Each row, then roughly how far along a hidden order it lies, from 0 to 9:
[  7.9   7.8 -12.8  -2.3  36.1  25.3   8.3 -29.8  -1.6  -8.8 -25.0  -7.2
 -35.8  31.3 -22.4  40.2 -15.4  -9.9  66.4 -41.3   2.5   9.9  39.0 -20.2
   5.3   1.5  22.1  -8.4  34.8  -5.7  -0.7 -88.6   4.1 -37.5 -59.7   3.6
   1.9 -35.0  25.2   3.6  14.3   3.2 -36.1  -3.4  35.6   2.5 -19.4 -26.9
  62.0 -34.0  -0.7   1.9  12.0  61.8 -23.3  -4.1  65.6]	2
[  5.4  28.3 -13.0  27.2  44.1 -24.3  -7.6  13.9  11.9 -19.8 -21.1 -30.1
 -23.4  25.3 -21.1   4.2 -25.0  -3.5  50.9 -41.1  -0.3 -10.1  29.4  -3.8
  -2.4  35.4  37.3  13.1  14.3  10.4   5.3 -30.8 -11.0 -19.0 -61.6  37.4
   1.3 -15.0 -14.4 -16.5 -22.2   3.2  -2.1 -26.1  43.7  19.2 -15.7 -41.0
   9.8   2.1   4.4  -8.0   9.0  34.5 -21.8  -3.8  59.8]	8
[-16.2  12.3 -28.6  -3.2  43.3  10.2 -23.6 -10.5   7.6 -18.2  24.8  16.2
 -10.7  21.6  -7.2  17.7  25.3  -7.9  72.8  -6.7  14.7 -14.0 -15.3 -39.7
   2.9 -19.6 -29.7 -10.4 -35.8  20.3  -8.3 -21.7   6.2   2.5 -10.5  11.6
  -1.1 -23.0  79.3   9.1 -10.3   6.4  18.2  -1.1  25.8  17.9  14.2 -43.4
  10.8  13.0  15.0  16.1   4.7  -3.7 -10.4  28.0   3.8]	0
[-37.2  17.6 -10.5  26.9  28.8  -1.7 -35.2  13.4  11.2 -16.6  10.6 -48.8
   8.4   8.4  -3.6 -25.2  16.2 -15.9  24.9  14.4  10.6 -30.7   6.2 -20.8
   2.8  -5.1   7.9  -6.3 -34.7  35.7   2.4  21.9   3.4  21.4  -1.2  19.0
   3.9 -16.3  33.4  -4.6 -11.2 -14.1  17.7  -8.0   9.6  17.6  36.7 -28.3
 -23.8  27.3   4.2  31.9   7.0 -41.0  -3.1  25.0 -37.0]	0
[ 11.1  -5.4 -10.8  17.4  16.7  14.3  21.0 -27.1 -10.5  -4.8 -35.7 -43.4
 -32.9  20.8  -5.7  34.3 -31.4 -10.0  44.3 -29.1  -5.7  13.0  47.9  -4.0
  -1.2  13.1  28.9   5.7  44.1  -8.4  10.3 -61.1  -3.1 -31.2 -55.5  -1.1
   8.2 -13.3 -22.5  -1.3  14.7 -12.6 -13.9   2.1   7.8  -4.0 -23.8  -7.5
  45.2 -41.0  -7.9 -26.1   4.7  48.8 -28.7 -18.9  48.2]	2
[ 13.7  -5.1 -14.5  65.2  15.4 -24.2  23.1 -28.0  -7.4  -1.1 -22.1 -35.4
  -3.3 -26.7  10.4   2.9 -29.4  38.2 -48.6  16.3   8.5   2.4  10.7   7.5
   7.7  37.3  25.9  17.9 -45.9  -6.3  11.1  36.6 -16.0  10.5 -13.2 -32.9
   7.1  29.9 -55.9  -2.1 -20.7  -5.7  27.1   9.7 -28.7 -17.8   6.6  18.4
 -13.3 -13.9  -4.4 -10.5 -19.5 -26.1  22.4  -0.7 -10.1]	0
[ 18.6  -4.7 -34.8  34.5  37.8 -22.9  18.0 -52.0  -7.2 -15.1   7.5  10.3
   5.7 -30.2  11.7  17.8  -1.7  41.6 -16.9   8.8  38.6   2.8 -28.4 -27.9
   3.0  16.2  -7.2  25.6 -82.8 -12.5  -3.9   8.1 -22.2  -6.3  -4.6 -25.1
  -0.5  33.9   8.1  -1.8 -12.3   9.6  41.9   9.2  -8.9  -3.2  -7.4  -6.2
  13.2  -3.0  21.7  -8.4 -23.0  -4.5  24.1  24.6 -21.6]	1
[ 18.7  -8.2 -17.1  24.3  30.0  44.7   0.7 -70.1  -3.5   7.4 -12.4  -9.1
  26.8 -37.3  -8.3  -1.6   7.2  49.2 -33.8   8.9  38.1  23.6 -11.2 -37.4
   9.5  -9.8  13.5  -8.6 -54.6 -10.1  -4.4  -6.4 -11.5  -7.0  41.1 -26.5
 -10.1   6.3  36.4  -2.2  26.3  12.5 -14.5  25.4 -40.2 -30.1 -11.9  -4.3
  51.2 -26.6   5.7 -23.3 -18.3   5.3  40.4  -1.3 -38.2]	1
[-18.3  23.8  21.5  -3.2 -14.6 -25.2 -31.8  23.8  12.2  -7.3  -6.4 -68.7
  13.5   2.2  -6.3 -57.1   8.0  -6.9   9.5  -2.8   9.4 -14.5  13.6   1.6
 -14.5   6.7  35.4  -2.5  49.1  18.2  12.9 -16.2 -17.7 -13.1  21.6  41.0
  -5.0 -15.8 -27.8 -44.2   6.4 -18.9 -16.3 -20.2 -22.4  23.9 -12.5 -44.2
  -1.7  15.2   9.3  15.2  23.9  -0.1   2.8 -14.5 -11.8]	9
[ -7.8   1.4 -12.0  54.1  40.2  26.0 -12.4 -29.6   3.1  -2.1   1.8 -13.8
  14.2  -9.2  -3.4 -20.7   0.6  34.1 -21.5  44.8   8.7  -9.6 -14.9 -11.1
  16.9  14.0   4.3 -16.2 -75.6  19.2  -1.3  27.9   4.3  29.6  19.1 -14.9
  -2.9  -4.9   9.7  11.0 -10.9   1.9  19.1  17.3 -15.2 -16.5  30.5   6.3
 -16.9   5.6  -7.0  17.2 -17.5 -50.9  11.8  19.3 -33.8]	1
[-10.8  11.3 -29.1 -18.1  33.9   0.4 -21.8   1.8   8.6 -20.5  23.2  23.1
 -13.9  27.1  -6.6  24.7  19.2 -19.1  60.7 -24.5   8.8 -21.1 -18.8 -36.0
  -2.1 -19.4 -22.0  -3.9 -30.5  19.4 -12.7 -26.0   6.2  -2.4 -19.4  12.9
   5.7 -18.9  61.8   9.6  -6.7   5.5  22.9  -6.5  40.7  20.9   8.5 -34.9
   6.6  29.1  17.7  19.8  12.8   4.1 -11.7  30.2  20.7]	0
